Below is a small trained network, with its code and all its weights. Each question gives an input and a target symbol and asks what happens when units are switched off, that is, made to give their printed mean instead of their output.

import numpy as np


def w(rows, s, z=0):
    codes = np.array(rows[::2]) - 128.0
    scale = np.full(codes.shape[1], s)
    scale[-1] = z or s
    return codes * scale


def f(y):
    return y / 2 * (1 + np.tanh(0.7978845608 * (y + 0.044715 * y**3)))


def softmax(a):
    e = np.exp(a - a.max(-1, keepdims=True))
    return e / e.sum(-1, keepdims=True)


def log_softmax(a):
    a = a - a.max(-1, keepdims=True)
    return a - np.log(np.exp(a).sum(-1, keepdims=True))


def net(x, mask):
    ids = ['δεζηξφψ'.index(c) for c in x.split()]
    T = len(ids)
    res = E[ids] + P[:T]
    u = 0
    for l in range(3):
        r = res
        for j in range(2):
            rows = slice(2 * j, 2 * j + 2)
            q, k, v = (r @ M[l][rows].T for M in (Q, K, V))
            z = softmax(np.where(np.tri(T) > 0, q @ k.T / 2**0.5, -1e9)) @ v
            o = O[l][rows]
            res = res + np.where(mask[u + j], z, o[:, -1]) @ o[:, :-1]
        u += 2
        y = f(res @ A[l][:, :-1].T + A[l][:, -1])
        res = res + np.where(mask[u : u + 4], y, B[l][:, -1]) @ B[l][:, :-1]
        u += 4
    return log_softmax(res[-1] @ U[:, :-1].T + U[:, -1])


Q, K, V, O, A, B = {}, {}, {}, {}, {}, {}
E = w([
[66,39,234,187,66],'δ',
[142,117,46,214,125],'ε',
[23,131,145,175,135],'ζ',
[193,196,149,126,77],'η',
[159,30,161,113,219],'ξ',
[183,188,178,6,24],'φ',
[108,168,76,94,31],'ψ',
],0.015)
P = w([
[29,231,253,58,199],'0',
[37,204,205,82,201],'1',
[47,182,179,100,192],'2',
[62,162,164,116,177],'3',
[68,140,150,130,162],'4',
[76,118,138,143,148],'5',
[81,98,127,155,133],'6',
[99,82,116,161,120],'7',
[99,59,107,173,105],'8',
[119,48,98,176,93],'9',
[123,27,91,185,78],'10',
[144,18,84,189,69],'11',
[166,5,78,190,59],'12',
],0.0065)
Q[0] = w([
[191,175,179,219,117],'L0H1',
[117,192,103,240,143],'L0H1',
[60,116,109,6,189],'L0H2',
[215,73,212,2,40],'L0H2',
],0.0099)
K[0] = w([
[193,167,213,224,137],'L0H1',
[146,177,110,215,152],'L0H1',
[11,94,142,81,87],'L0H2',
[171,115,90,35,78],'L0H2',
],0.011)
V[0] = w([
[58,36,217,199,32],'L0H1',
[28,4,73,90,174],'L0H1',
[154,43,154,147,60],'L0H2',
[140,186,217,242,113],'L0H2',
],0.0045)
O[0] = w([
[140,54,129,186,165,255],'L0H1',
[98,84,175,46,139,202],'L0H1',
[2,74,164,128,126,133],'L0H2',
[137,169,122,115,92,147],'L0H2',
],0.005,0.0022)
A[0] = w([
[119,133,4,134,197,2],'L0N1',
[97,118,163,140,113,97],'L0N2',
[114,173,91,115,53,47],'L0N3',
[145,111,185,175,173,14],'L0N4',
],0.016,0.0023)
B[0] = w([
[214,136,149,3,225,132],'L0N1',
[251,237,82,134,122,181],'L0N2',
[169,68,21,123,178,231],'L0N3',
[163,183,15,68,147,254],'L0N4',
],0.0072,0.0068)
Q[1] = w([
[94,111,110,56,94],'L1H1',
[179,133,94,100,135],'L1H1',
[119,57,123,62,199],'L1H2',
[66,162,226,90,7],'L1H2',
],0.014)
K[1] = w([
[78,133,104,74,143],'L1H1',
[176,112,85,125,141],'L1H1',
[133,69,115,64,85],'L1H2',
[67,253,117,72,188],'L1H2',
],0.015)
V[1] = w([
[162,148,72,152,165],'L1H1',
[181,91,95,47,85],'L1H1',
[64,98,87,140,121],'L1H2',
[112,139,92,245,239],'L1H2',
],0.012)
O[1] = w([
[125,142,150,174,97,241],'L1H1',
[117,143,176,109,144,255],'L1H1',
[91,168,119,76,177,166],'L1H2',
[254,173,152,126,105,126],'L1H2',
],0.009,0.0078)
A[1] = w([
[65,166,253,173,71,49],'L1N1',
[171,196,186,66,64,2],'L1N2',
[105,126,151,22,115,86],'L1N3',
[143,138,131,129,46,32],'L1N4',
],0.016,0.0026)
B[1] = w([
[134,133,160,1,93,167],'L1N1',
[105,119,142,56,103,230],'L1N2',
[154,166,141,160,128,255],'L1N3',
[90,152,120,185,173,199],'L1N4',
],0.018,0.0049)
Q[2] = w([
[237,111,176,104,34],'L2H1',
[21,199,192,100,100],'L2H1',
[116,196,211,245,22],'L2H2',
[95,177,210,3,112],'L2H2',
],0.017)
K[2] = w([
[126,111,227,138,191],'L2H1',
[74,224,132,57,114],'L2H1',
[140,75,82,10,250],'L2H2',
[249,69,181,173,159],'L2H2',
],0.022)
V[2] = w([
[218,140,45,191,3],'L2H1',
[139,254,138,96,125],'L2H1',
[107,126,130,116,139],'L2H2',
[94,112,133,107,163],'L2H2',
],0.0077)
O[2] = w([
[33,180,224,157,124,110],'L2H1',
[66,2,67,120,95,254],'L2H1',
[135,128,144,146,136,129],'L2H2',
[138,142,130,167,149,121],'L2H2',
],0.0057,0.0077)
A[2] = w([
[84,251,197,232,147,156],'L2N1',
[89,225,189,183,181,200],'L2N2',
[141,111,64,202,79,253],'L2N3',
[156,80,59,244,118,89],'L2N4',
],0.019,0.0045)
B[2] = w([
[147,71,170,8,130,179],'L2N1',
[135,65,108,205,51,213],'L2N2',
[180,18,163,216,118,254],'L2N3',
[88,232,182,74,144,183],'L2N4',
],0.015,0.0053)
U = w([
[153,251,111,103,80,253],'δ',
[164,143,58,197,133,195],'ε',
[173,220,171,159,161,132],'ζ',
[172,174,144,121,170,13],'η',
[238,169,100,91,254,110],'ξ',
[170,181,113,127,170,25],'φ',
[107,157,129,117,220,55],'ψ',
],0.0083,0.0055)

Each question gives the input, a string of symbols that net reads in full, and the target symbol t.
The units are the heads (2 rows each of Q, K, V and O) and the neurons (one row each of A and B). Each row of codes is followed by its name. A weight is (code - 128) times the scale printed after its matrix; where a second scale follows, it is the last column's (O, A, B and U).
mask holds one flag per unit, layer by layer, with each layer's heads first. A switched-off unit (its flag False) gives its mean, the last column of its rows in O or B, instead of its output. The means were averaged over made-up inputs and are rounded, as every weight is.
A unit's drop is (log p(t) with every unit on - log p(t) with that unit switched off) / (log p(t) with every unit on - log p(t) with every unit switched off).
The circuit of an input: a set's keep is (log p(t) with only the set's units on - log p(t) with every unit switched off) / (log p(t) with every unit on - log p(t) with every unit switched off). Starting from the 12 units with the biggest drops (on a tie, the unit counted first), units are removed one at a time, each time the one whose removal leaves the highest keep (on an exact tie, the one counted first), for as long as the keep stays at least 0.8.
circuit, biggest first: the units of the circuit, biggest drop first
most important unit: the unit with the biggest drop
top k neurons in layer l: the k neurons of layer l with the biggest drops, biggest first
drop when u is switched off: that unit's drop, to one decimal
input ξ ξ ψ η φ η ξ ξ η, target ζ: circuit, biggest first : [L2N4, L2N3, L1N4, L1H2]
input δ δ ψ ξ ξ φ δ, target ζ: most important unit : L2N4
input η ξ ξ ζ ξ ξ φ ζ ζ, target ζ: top 3 neurons in layer 0 : [L0N1, L0N3, L0N4]
input ξ ψ ξ ξ ξ ξ ζ, target δ: circuit, biggest first : [L0N3, L1N1]
input ξ ξ ξ ξ δ η φ ξ ζ φ φ, target ζ: top 3 neurons in layer 1 : [L1N1, L1N3, L1N2]
input ξ η ξ δ φ ψ δ ξ, target ε: circuit, biggest first : [L0N3, L2N2, L2H1, L1N2]
input ξ δ η δ δ, target ζ: top 2 neurons in layer 0 : [L0N4, L0N2]
input ψ φ φ, target ε: top 2 neurons in layer 1 : [L1N2, L1N3]
input ξ ξ ξ ξ ξ ξ ζ, target δ: circuit, biggest first : [L1N1, L0N3]
input ξ ψ ξ η η ψ η, target ζ: top 3 neurons in layer 1 : [L1N4, L1N2, L1N1]
input ξ ψ ξ ψ ξ, target ε: top 2 neurons in layer 0 : [L0N4, L0N3]
input η ψ φ η η ξ ξ ζ η η, target η: top 2 neurons in layer 0 : [L0N4, L0N3]
input ζ ξ ξ η δ δ η ψ η ζ ψ δ ζ, target ζ: top 3 neurons in layer 0 : [L0N3, L0N4, L0N2]
input δ ζ ψ δ η δ ξ ξ ψ ξ δ, target η: top 2 neurons in layer 2 : [L2N1, L2N4]
input η ξ δ ζ φ ξ ψ η η ξ η, target η: top 2 neurons in layer 0 : [L0N4, L0N2]
input ψ ξ δ δ ξ ξ η δ ξ ξ η ε, target ξ: top 2 neurons in layer 0 : [L0N1, L0N3]
input η ξ ε η, target ε: top 2 neurons in layer 2 : [L2N4, L2N3]
input ξ η ψ ξ ψ δ δ ξ ξ ε δ δ, target η: most important unit : L2N1
input ξ η ξ ε, target ξ: top 2 neurons in layer 0 : [L0N1, L0N2]
input ξ ξ ψ ξ δ ξ φ ψ δ ξ φ, target ε: drop when L1N1 is switched off : 0.3
input η ε ψ δ ξ φ ξ, target ψ: drop when L0N4 is switched off : 1.4
input ε ψ δ ξ η η, target ε: drop when L2H2 is switched off : 0.0
